Here is a tiny trained network, its code and every weight. The questions are about switching its units off for an input and a target symbol, where a switched-off unit gives its printed mean instead of its output.

import numpy as np


def w(rows, s, z=0):
    codes = np.array(rows[::2]) - 128.0
    scale = np.full(codes.shape[1], s)
    scale[-1] = z or s
    return codes * scale


def norm(h):
    return h / np.sqrt((h * h).mean(-1, keepdims=True) + 1e-5)


def f(y):
    return y / 2 * (1 + np.tanh(0.7978845608 * (y + 0.044715 * y**3)))


def softmax(a):
    e = np.exp(a - a.max(-1, keepdims=True))
    return e / e.sum(-1, keepdims=True)


def log_softmax(a):
    a = a - a.max(-1, keepdims=True)
    return a - np.log(np.exp(a).sum(-1, keepdims=True))


def net(x, mask):
    ids = ['ΔΠζθξτφψ'.index(c) for c in x.split()]
    T = len(ids)
    res = E[ids] + P[:T]
    r = norm(res)
    for j in range(2):
        rows = slice(4 * j, 4 * j + 4)
        q, k, v = (r @ M[0][rows].T for M in (Q, K, V))
        z = softmax(np.where(np.tri(T) > 0, q @ k.T / 4**0.5, -1e9)) @ v
        o = O[0][rows]
        res = res + np.where(mask[j], z, o[:, -1]) @ o[:, :-1]
    y = f(norm(res) @ A[0][:, :-1].T + A[0][:, -1])
    res = res + np.where(mask[2:18], y, B[0][:, -1]) @ B[0][:, :-1]
    return log_softmax(norm(res)[-1] @ U[:, :-1].T + U[:, -1])


Q, K, V, O, A, B = {}, {}, {}, {}, {}, {}
E = w([
[43,184,81,131,178,185,69,116,111,138],'Δ',
[72,193,132,110,141,167,123,152,48,123],'Π',
[103,170,44,172,136,142,130,111,206,174],'ζ',
[166,114,146,83,131,253,99,49,105,155],'θ',
[133,132,126,50,180,109,206,56,125,134],'ξ',
[210,113,48,154,112,141,220,144,170,236],'τ',
[103,197,60,95,107,146,99,77,153,112],'φ',
[105,198,76,192,116,107,185,212,68,150],'ψ',
],0.017)
P = w([
[201,99,207,154,154,74,86,114,104,88],'0',
[10,106,219,194,91,157,163,50,202,107],'1',
[156,214,162,118,155,139,118,99,135,141],'2',
[2,102,84,103,88,149,107,72,126,163],'3',
[159,201,152,121,160,150,126,124,124,149],'4',
[39,95,34,103,85,164,113,112,106,161],'5',
[163,197,157,117,167,145,129,120,116,167],'6',
[66,83,29,111,91,155,119,116,81,156],'7',
[163,207,143,114,163,141,121,108,113,159],'8',
[86,73,24,121,101,155,128,126,71,140],'9',
[165,204,150,122,171,144,128,122,120,160],'10',
[103,76,16,130,99,156,138,126,61,117],'11',
[160,207,160,120,181,128,132,110,109,171],'12',
],0.013)
Q[0] = w([
[125,47,117,141,103,115,121,149,129,102],'h0',
[166,144,130,125,152,113,128,147,133,139],'h0',
[160,160,125,123,155,132,151,140,148,138],'h0',
[160,171,110,138,126,101,107,175,110,126],'h0',
[140,164,103,209,176,149,85,117,194,144],'h1',
[152,142,135,96,184,129,44,127,119,101],'h1',
[188,130,125,79,142,118,148,93,159,135],'h1',
[172,248,156,115,178,164,165,114,110,162],'h1',
],0.016)
K[0] = w([
[58,157,86,80,58,230,246,123,145,195],'h0',
[182,127,186,128,149,83,125,147,125,120],'h0',
[171,102,166,216,142,86,137,111,148,144],'h0',
[127,134,117,171,80,88,117,154,84,115],'h0',
[152,121,48,235,221,106,60,75,160,119],'h1',
[109,101,119,113,209,227,3,59,125,115],'h1',
[178,81,136,49,99,74,149,78,167,160],'h1',
[255,55,170,175,188,47,85,140,42,41],'h1',
],0.0096)
V[0] = w([
[44,161,165,142,159,183,93,31,202,160],'h0',
[99,105,77,182,43,140,165,204,175,97],'h0',
[142,129,155,64,174,176,197,191,93,216],'h0',
[172,41,43,105,136,125,85,163,199,172],'h0',
[83,87,126,83,154,123,228,229,115,150],'h1',
[61,167,147,102,254,53,149,148,167,122],'h1',
[157,96,207,111,171,169,116,59,120,116],'h1',
[163,134,92,104,119,42,138,77,159,94],'h1',
],0.0091)
O[0] = w([
[168,33,98,192,161,88,90,138,221,56,211],'h0',
[108,121,119,104,143,185,178,71,143,178,1],'h0',
[149,167,165,125,64,159,77,86,2,52,150],'h0',
[184,215,193,151,249,115,113,25,72,112,103],'h0',
[120,114,156,215,72,98,113,121,220,100,60],'h1',
[231,24,109,234,143,56,101,19,141,189,98],'h1',
[162,142,95,141,85,158,166,163,19,133,164],'h1',
[97,121,122,148,144,130,46,107,123,214,136],'h1',
],0.0083,0.0058)
A[0] = w([
[81,121,177,105,164,159,85,75,103,142,180],'n0',
[58,112,125,193,185,88,148,57,113,135,155],'n1',
[150,38,140,108,135,145,148,193,138,169,110],'n2',
[136,98,115,69,124,155,8,131,96,178,107],'n3',
[105,84,104,101,121,72,121,179,175,149,117],'n4',
[31,137,180,111,147,94,106,120,162,68,71],'n5',
[134,180,113,118,113,128,162,76,119,209,81],'n6',
[79,58,216,110,118,169,101,34,181,70,48],'n7',
[186,215,107,89,130,132,173,138,78,143,98],'n8',
[84,65,114,149,74,135,155,141,75,112,100],'n9',
[153,138,197,175,131,29,159,196,205,101,99],'n10',
[90,206,110,154,187,81,108,150,97,89,163],'n11',
[86,128,106,112,119,165,143,146,131,128,158],'n12',
[200,220,222,157,129,95,124,108,97,146,2],'n13',
[88,180,177,87,66,130,136,172,79,161,99],'n14',
[102,97,103,127,103,150,114,161,112,80,228],'n15',
],0.014,0.0057)
B[0] = w([
[142,124,87,151,107,99,152,109,199,183,173],'n0',
[152,169,67,143,108,217,190,152,38,105,195],'n1',
[96,185,168,126,70,141,122,87,204,111,169],'n2',
[133,135,171,139,111,102,148,187,127,122,188],'n3',
[93,148,130,105,89,147,141,127,96,109,196],'n4',
[189,46,87,115,67,44,86,79,223,89,148],'n5',
[128,102,171,125,168,104,112,137,113,95,212],'n6',
[115,96,134,74,6,38,73,147,218,133,169],'n7',
[101,102,180,128,144,134,102,117,87,18,254],'n8',
[148,218,79,117,195,184,119,152,110,128,176],'n9',
[157,64,122,193,125,106,113,111,223,84,158],'n10',
[133,94,144,126,64,98,143,93,233,90,192],'n11',
[181,148,110,134,162,88,130,148,75,164,190],'n12',
[98,247,45,136,111,123,86,111,203,167,176],'n13',
[113,66,131,142,141,121,123,59,137,162,232],'n14',
[108,113,108,146,116,111,188,48,149,157,231],'n15',
],0.011,0.0098)
U = w([
[176,24,120,95,76,47,94,102,247,144,189],'Δ',
[95,141,43,105,45,161,188,93,128,240,1],'Π',
[204,99,39,115,235,140,108,103,143,202,91],'ζ',
[127,74,131,102,158,172,66,185,109,65,231],'θ',
[186,129,110,155,90,60,22,166,106,212,141],'ξ',
[121,212,146,108,133,114,50,65,188,159,68],'τ',
[107,131,113,39,162,102,77,231,187,200,205],'φ',
[79,26,174,125,131,73,130,82,122,254,136],'ψ',
],0.0059,0.0026)

Each question gives the input, a string of symbols that net reads in full, and the target symbol t.
The units are the heads (4 rows each of Q, K, V and O) and the neurons (one row each of A and B). Each row of codes is followed by its name. A weight is (code - 128) times the scale printed after its matrix; where a second scale follows, it is the last column's (O, A, B and U).
mask holds one flag per unit, heads first, then neurons. A switched-off unit (its flag False) gives its mean, the last column of its rows in O or B, instead of its output. The means were averaged over made-up inputs and are rounded, as every weight is.
A unit's drop is (log p(t) with every unit on - log p(t) with that unit switched off) / (log p(t) with every unit on - log p(t) with every unit switched off).
The circuit of an input: a set's keep is (log p(t) with only the set's units on - log p(t) with every unit switched off) / (log p(t) with every unit on - log p(t) with every unit switched off). Starting from the 12 units with the biggest drops (on a tie, the unit counted first), units are removed one at a time, each time the one whose removal leaves the highest keep (on an exact tie, the one counted first), for as long as the keep stays at least 0.8.
units of the circuit, in order: the units of the circuit, biggest drop first
most important unit: the unit with the biggest drop
top k neurons: the k neurons with the biggest drops, biggest first
which heads matter: for each layer, one digit per head in row order, 1 if its drop is at least 0.15 and else 0, layers parted by /
input ξ θ Δ τ ξ, target ξ: which heads matter => 11
input ξ τ ψ θ ζ, target ξ: units of the circuit, in order => (h1 h0)
input Π Π τ, target Π: which heads matter => 10
input ξ Π ζ τ τ Π Π Δ τ θ τ θ, target Π: units of the circuit, in order => (n15 n8 n11)
input Δ ζ ψ ζ φ, target Δ: units of the circuit, in order => (h0)
input φ τ Π τ θ ζ τ ξ Π τ Π, target φ: which heads matter => 11
input φ τ θ θ ξ Π ψ τ τ Δ ψ τ, target θ: which heads matter => 10
input φ Π ξ ψ τ τ ξ Δ ζ θ θ, target φ: units of the circuit, in order => (h0 h1 n3)
input Δ τ Δ, target Δ: which heads matter => 10
input θ Π θ ξ ζ, target θ: which heads matter => 01
input Π θ φ, target Π: which heads matter => 10
input θ ξ Δ, target θ: which heads matter => 01
input θ τ θ ζ φ Π, target Δ: units of the circuit, in order => (h1 n5)
input φ ξ τ Δ ζ τ τ θ, target Δ: units of the circuit, in order => (h0 n7)
input ψ θ τ τ ξ φ Δ θ θ τ ζ, target ψ: which heads matter => 10
input ψ θ Π Δ, target Δ: which heads matter => 00
input ζ τ τ φ θ τ θ ξ Δ τ θ τ θ, target ζ: which heads matter => 10
input ξ τ Δ ξ, target Π: top 2 neurons => (n8 n1)
input ζ τ ξ ψ φ τ Π Π ψ τ τ θ ψ, target ζ: which heads matter => 11
input ξ ζ ζ θ ζ τ τ ψ ζ Δ τ ξ Δ, target ξ: most important unit => h1
input φ ξ Δ θ Δ, target φ: units of the circuit, in order => (h1 h0 n3)
input ξ ξ θ, target ξ: top neuron => (n3)
input Π θ τ θ θ θ θ Δ θ, target Π: top 2 neurons => (n15 n9)
input ψ τ ζ Π, target Δ: top 2 neurons => (n5 n7)
